Below are the code and all the weights of a small trained network. Each question names an input and a class and asks about switching units off, where a switched-off unit gives its printed mean instead of its output.

import numpy as np


def w(rows, s, z=0):
    codes = np.array(rows[::2]) - 128.0
    scale = np.full(codes.shape[1], s)
    scale[-1] = z or s
    return codes * scale


def norm(h):
    return h / np.sqrt((h * h).mean(-1, keepdims=True) + 1e-5)


def f(y):
    return y / 2 * (1 + np.tanh(0.7978845608 * (y + 0.044715 * y**3)))


def log_softmax(a):
    a = a - a.max(-1, keepdims=True)
    return a - np.log(np.exp(a).sum(-1, keepdims=True))


def net(x, mask):
    res = np.array(x, float).reshape(1, 2) / 4 @ E
    u = 0
    for l in range(2):
        y = f(norm(res) @ A[l][:, :-1].T + A[l][:, -1])
        res = res + np.where(mask[u : u + 11], y, B[l][:, -1]) @ B[l][:, :-1]
        u += 11
    return log_softmax(norm(res)[-1] @ U[:, :-1].T + U[:, -1])


A, B = {}, {}
E = w([
[5,58,195,69,131,120,126,32],'x0',
[83,208,68,166,101,127,77,68],'x1',
],0.0012)
A[0] = w([
[151,126,146,126,130,186,104,109,128],'0.n0',
[134,200,107,103,104,53,80,125,141],'0.n1',
[115,115,127,137,103,216,127,146,88],'0.n2',
[54,105,176,71,97,143,149,91,148],'0.n3',
[223,182,90,192,119,163,161,153,189],'0.n4',
[83,81,141,80,148,50,124,69,143],'0.n5',
[178,143,79,164,142,117,153,160,10],'0.n6',
[111,133,115,127,92,117,67,137,2],'0.n7',
[167,109,150,161,142,255,111,79,137],'0.n8',
[166,75,200,86,188,138,177,192,203],'0.n9',
[101,161,79,164,64,85,105,95,106],'0.n10',
],0.002,0.00076)
B[0] = w([
[127,128,125,127,129,127,130,129,128],'0.n0',
[117,82,104,132,209,144,117,85,171],'0.n1',
[116,100,121,121,62,131,92,163,115],'0.n2',
[178,233,137,170,84,173,120,200,194],'0.n3',
[9,144,167,5,132,65,97,95,252],'0.n4',
[160,247,139,146,127,202,183,160,183],'0.n5',
[51,130,167,50,89,85,127,133,135],'0.n6',
[140,90,139,178,148,121,163,121,105],'0.n7',
[134,135,137,134,143,101,126,123,131],'0.n8',
[122,136,51,168,181,147,60,34,196],'0.n9',
[162,82,106,135,210,165,127,93,179],'0.n10',
],0.0016,0.0012)
A[1] = w([
[50,101,193,133,113,156,166,82,11],'1.n0',
[176,181,145,183,100,175,101,157,130],'1.n1',
[175,3,176,108,145,137,178,191,56],'1.n2',
[86,87,126,95,194,95,99,116,165],'1.n3',
[78,52,101,70,136,92,95,121,127],'1.n4',
[173,134,58,148,159,105,120,161,106],'1.n5',
[123,101,143,152,162,138,101,99,138],'1.n6',
[175,151,116,169,155,171,164,146,147],'1.n7',
[177,163,72,144,128,73,124,209,1],'1.n8',
[196,149,99,182,135,191,139,149,245],'1.n9',
[65,160,84,162,23,109,91,116,112],'1.n10',
],0.0032,0.00058)
B[1] = w([
[122,182,167,53,129,151,86,250,225],'1.n0',
[154,47,161,120,113,89,185,83,168],'1.n1',
[90,141,4,220,193,111,93,53,221],'1.n2',
[162,134,163,124,90,145,220,103,185],'1.n3',
[201,113,162,139,72,130,197,70,164],'1.n4',
[69,115,191,106,117,183,125,118,201],'1.n5',
[126,135,120,132,118,93,154,188,149],'1.n6',
[118,152,143,101,73,91,160,61,148],'1.n7',
[40,163,229,85,123,207,111,178,227],'1.n8',
[134,100,162,87,103,134,192,72,190],'1.n9',
[175,31,108,155,210,126,172,156,253],'1.n10',
],0.0023,0.0012)
U = w([
[70,190,214,44,138,184,79,236,169],'0',
[112,109,2,219,212,138,107,61,168],'1',
[222,96,186,89,47,94,219,67,161],'2',
[201,103,102,168,39,9,36,210,26],'3',
[215,71,103,179,26,21,15,221,2],'4',
[177,86,113,173,30,6,36,194,14],'5',
[202,80,121,194,31,49,29,197,15],'6',
[184,86,92,188,19,29,57,227,10],'7',
],0.0088,0.0073)

Each question gives the input, the list of numbers given to net, and the class t.
The units are the neurons (one row each of A and B). Each row of codes is followed by its name. A weight is (code - 128) times the scale printed after its matrix; where a second scale follows, it is the last column's (A, B and U).
mask holds one flag per neuron, layer by layer. A switched-off neuron (its flag False) gives its mean, the last column of its row in B, instead of its output. The means were averaged over made-up inputs and are rounded, as every weight is.
A unit's drop is (log p(t) with every unit on - log p(t) with that unit switched off) / (log p(t) with every unit on - log p(t) with every unit switched off).
The circuit of an input: a set's keep is (log p(t) with only the set's units on - log p(t) with every unit switched off) / (log p(t) with every unit on - log p(t) with every unit switched off). Starting from the 12 units with the biggest drops (on a tie, the unit counted first), units are removed one at a time, each time the one whose removal leaves the highest keep (on an exact tie, the one counted first), for as long as the keep stays at least 0.8.
units of the circuit, in order: the units of the circuit, biggest drop first
unit that matters most: the unit with the biggest drop
top k neurons: the k neurons with the biggest drops, biggest first
top k neurons in layer l: the k neurons of layer l with the biggest drops, biggest first
drop of u: that unit's drop, to one decimal
input [2,3], class 2: unit that matters most => 0.n4
input [-8,8], class 0: top 3 neurons => [1.n8; 1.n2; 0.n9]
input [0,2], class 2: units of the circuit, in order => [1.n2; 1.n8]
input [0,3], class 2: top 2 neurons => [1.n2; 0.n10]
input [2,-3], class 2: top 2 neurons => [0.n4; 0.n3]
input [3,0], class 2: top 3 neurons => [0.n4; 0.n3; 0.n5]
input [-5,5], class 0: top 4 neurons => [1.n8; 1.n2; 0.n9; 1.n5]
input [-7,6], class 0: top 3 neurons => [1.n8; 1.n2; 0.n9]
input [5,-7], class 1: top 2 neurons => [1.n2; 0.n4]
input [0,0], class 2: top 2 neurons in layer 1 => [1.n2; 1.n0]
input [-3,2], class 2: top 2 neurons in layer 0 => [0.n3; 0.n5]
input [4,-8], class 1: drop of 1.n2 => 1.4
input [5,-8], class 1: drop of 1.n2 => 1.6
input [-1,-7], class 1: drop of 0.n6 => 0.0
input [-7,-5], class 0: unit that matters most => 1.n8
